Below is a small trained network, with its code and all its weights. Each question gives an input and a class and asks what happens when units are switched off, that is, made to give their printed mean instead of their output.

import numpy as np


def w(rows, s, z=0):
    codes = np.array(rows[::2]) - 128.0
    scale = np.full(codes.shape[1], s)
    scale[-1] = z or s
    return codes * scale


def f(y):
    return np.maximum(y, 0)


def log_softmax(a):
    a = a - a.max(-1, keepdims=True)
    return a - np.log(np.exp(a).sum(-1, keepdims=True))


def net(x, mask):
    res = np.array(x, float).reshape(1, 6) / 4 @ E
    y = f(res @ A[0][:, :-1].T + A[0][:, -1])
    res = res + np.where(mask, y, B[0][:, -1]) @ B[0][:, :-1]
    return log_softmax(res[-1] @ U[:, :-1].T + U[:, -1])


A, B = {}, {}
E = w([
[100,188,196,97,63,224],'x0',
[201,121,16,96,77,163],'x1',
[65,194,82,26,179,48],'x2',
[200,70,224,48,180,113],'x3',
[53,171,111,107,254,214],'x4',
[221,186,188,190,184,168],'x5',
],0.0071)
A[0] = w([
[195,132,150,106,171,221,208],'n1',
[131,108,89,76,55,121,230],'n2',
[74,238,112,154,162,150,182],'n3',
[184,170,129,222,138,174,129],'n4',
[41,255,64,103,120,142,183],'n5',
[233,182,69,178,140,112,224],'n6',
[198,53,171,51,136,55,255],'n7',
[148,147,132,189,118,181,143],'n8',
[79,232,144,139,154,185,122],'n9',
[113,149,16,188,41,131,176],'n10',
[176,108,115,42,144,125,154],'n11',
[145,111,203,220,183,141,236],'n12',
[161,125,118,81,172,80,146],'n13',
[107,57,167,142,77,75,195],'n14',
[86,209,130,109,156,90,162],'n15',
[120,215,190,190,98,151,118],'n16',
[222,196,78,251,108,94,201],'n17',
[46,64,84,201,195,244,188],'n18',
[153,149,59,199,78,97,149],'n19',
[56,185,198,131,136,165,171],'n20',
[192,135,130,148,166,138,176],'n21',
[3,104,169,96,172,151,241],'n22',
[95,65,139,92,130,21,195],'n23',
[146,137,184,154,93,170,122],'n24',
[97,171,155,17,164,148,213],'n25',
],0.011,0.0041)
B[0] = w([
[167,111,171,112,163,174,216],'n1',
[159,147,81,143,54,161,215],'n2',
[2,116,185,161,94,161,220],'n3',
[109,70,154,145,178,151,203],'n4',
[74,165,121,75,88,160,244],'n5',
[106,134,47,197,196,164,225],'n6',
[183,202,99,182,160,106,246],'n7',
[124,45,119,147,122,123,185],'n8',
[120,131,184,120,111,196,211],'n9',
[146,64,28,90,83,149,250],'n10',
[217,132,93,97,125,161,186],'n11',
[142,84,207,166,138,99,227],'n12',
[179,167,121,96,106,116,183],'n13',
[147,163,112,167,60,93,207],'n14',
[100,197,132,153,116,134,195],'n15',
[118,67,151,121,104,87,195],'n16',
[74,59,90,195,156,163,241],'n17',
[74,63,133,49,174,98,238],'n18',
[109,54,74,108,103,131,212],'n19',
[125,141,211,59,49,145,211],'n20',
[140,128,154,167,180,156,183],'n21',
[103,157,169,104,141,48,232],'n22',
[144,165,125,142,115,43,216],'n23',
[137,110,197,137,126,172,184],'n24',
[152,213,153,78,180,174,215],'n25',
],0.008,0.011)
U = w([
[165,138,126,146,55,124,197],'0',
[95,102,135,71,176,96,179],'1',
[101,110,6,118,70,145,128],'2',
[160,168,133,168,135,41,148],'3',
[92,92,110,194,207,174,111],'4',
[123,75,186,123,106,119,2],'5',
[195,184,131,91,172,178,179],'6',
[33,208,130,71,115,178,46],'7',
],0.012,0.0031)

Each question gives the input, the list of numbers given to net, and the class t.
The units are the neurons (one row each of A and B). Each row of codes is followed by its name. A weight is (code - 128) times the scale printed after its matrix; where a second scale follows, it is the last column's (A, B and U).
mask holds one flag per neuron, in row order. A switched-off neuron (its flag False) gives its mean, the last column of its row in B, instead of its output. The means were averaged over made-up inputs and are rounded, as every weight is.
A unit's drop is (log p(t) with every unit on - log p(t) with that unit switched off) / (log p(t) with every unit on - log p(t) with every unit switched off).
The circuit of an input: a set's keep is (log p(t) with only the set's units on - log p(t) with every unit switched off) / (log p(t) with every unit on - log p(t) with every unit switched off). Starting from the 12 units with the biggest drops (on a tie, the unit counted first), units are removed one at a time, each time the one whose removal leaves the highest keep (on an exact tie, the one counted first), for as long as the keep stays at least 0.8.
units of the circuit, in order: the units of the circuit, biggest drop first
unit that matters most: the unit with the biggest drop
k most important neurons: the k neurons with the biggest drops, biggest first
drop when u is switched off: that unit's drop, to one decimal
input [-7,-6,-7,-6,-6,0], class 4: units of the circuit, in order => [n17]
input [-6,4,4,8,3,-8], class 6: units of the circuit, in order => [n11 n25]
input [-2,3,8,7,2,-5], class 6: units of the circuit, in order => [n25 n11]
input [6,-7,-2,-1,-4,-6], class 0: units of the circuit, in order => [n14 n18]
input [1,0,0,3,7,4], class 7: units of the circuit, in order => [n3 n20]
input [6,2,-4,5,4,-2], class 6: units of the circuit, in order => [n3 n1]
input [3,-3,0,1,-2,-6], class 0: units of the circuit, in order => [n18 n14]
input [-1,4,6,2,2,1], class 6: units of the circuit, in order => [n11 n25]
input [5,-1,-1,8,-1,-8], class 0: 3 most important neurons => [n14 n2 n6]
input [-2,-4,-6,0,1,-1], class 5: units of the circuit, in order => [n6 n12]
input [-2,3,-4,1,6,-2], class 1: units of the circuit, in order => [n18 n17]
input [6,-8,2,4,5,8], class 5: 2 most important neurons => [n12 n16]
input [6,-5,4,1,-5,5], class 5: 2 most important neurons => [n16 n5]
input [-1,3,-8,8,-4,-5], class 0: units of the circuit, in order => [n14]
input [-8,7,-7,7,8,-2], class 6: 2 most important neurons => [n17 n11]
input [-6,8,6,7,-2,-7], class 3: 2 most important neurons => [n23 n7]
input [2,8,-8,1,-4,0], class 2: 2 most important neurons => [n10 n2]
input [-2,6,1,3,1,6], class 4: 2 most important neurons => [n6 n17]
input [-3,-7,-8,4,4,7], class 5: 2 most important neurons => [n12 n20]
input [6,7,-8,-4,-3,3], class 4: unit that matters most => n4
input [-8,2,7,0,8,8], class 7: 2 most important neurons => [n3 n5]
input [5,-1,-2,6,-6,-1], class 3: 2 most important neurons => [n7 n10]
input [-2,-4,-4,-3,3,-2], class 5: drop when n25 is switched off => 0.2
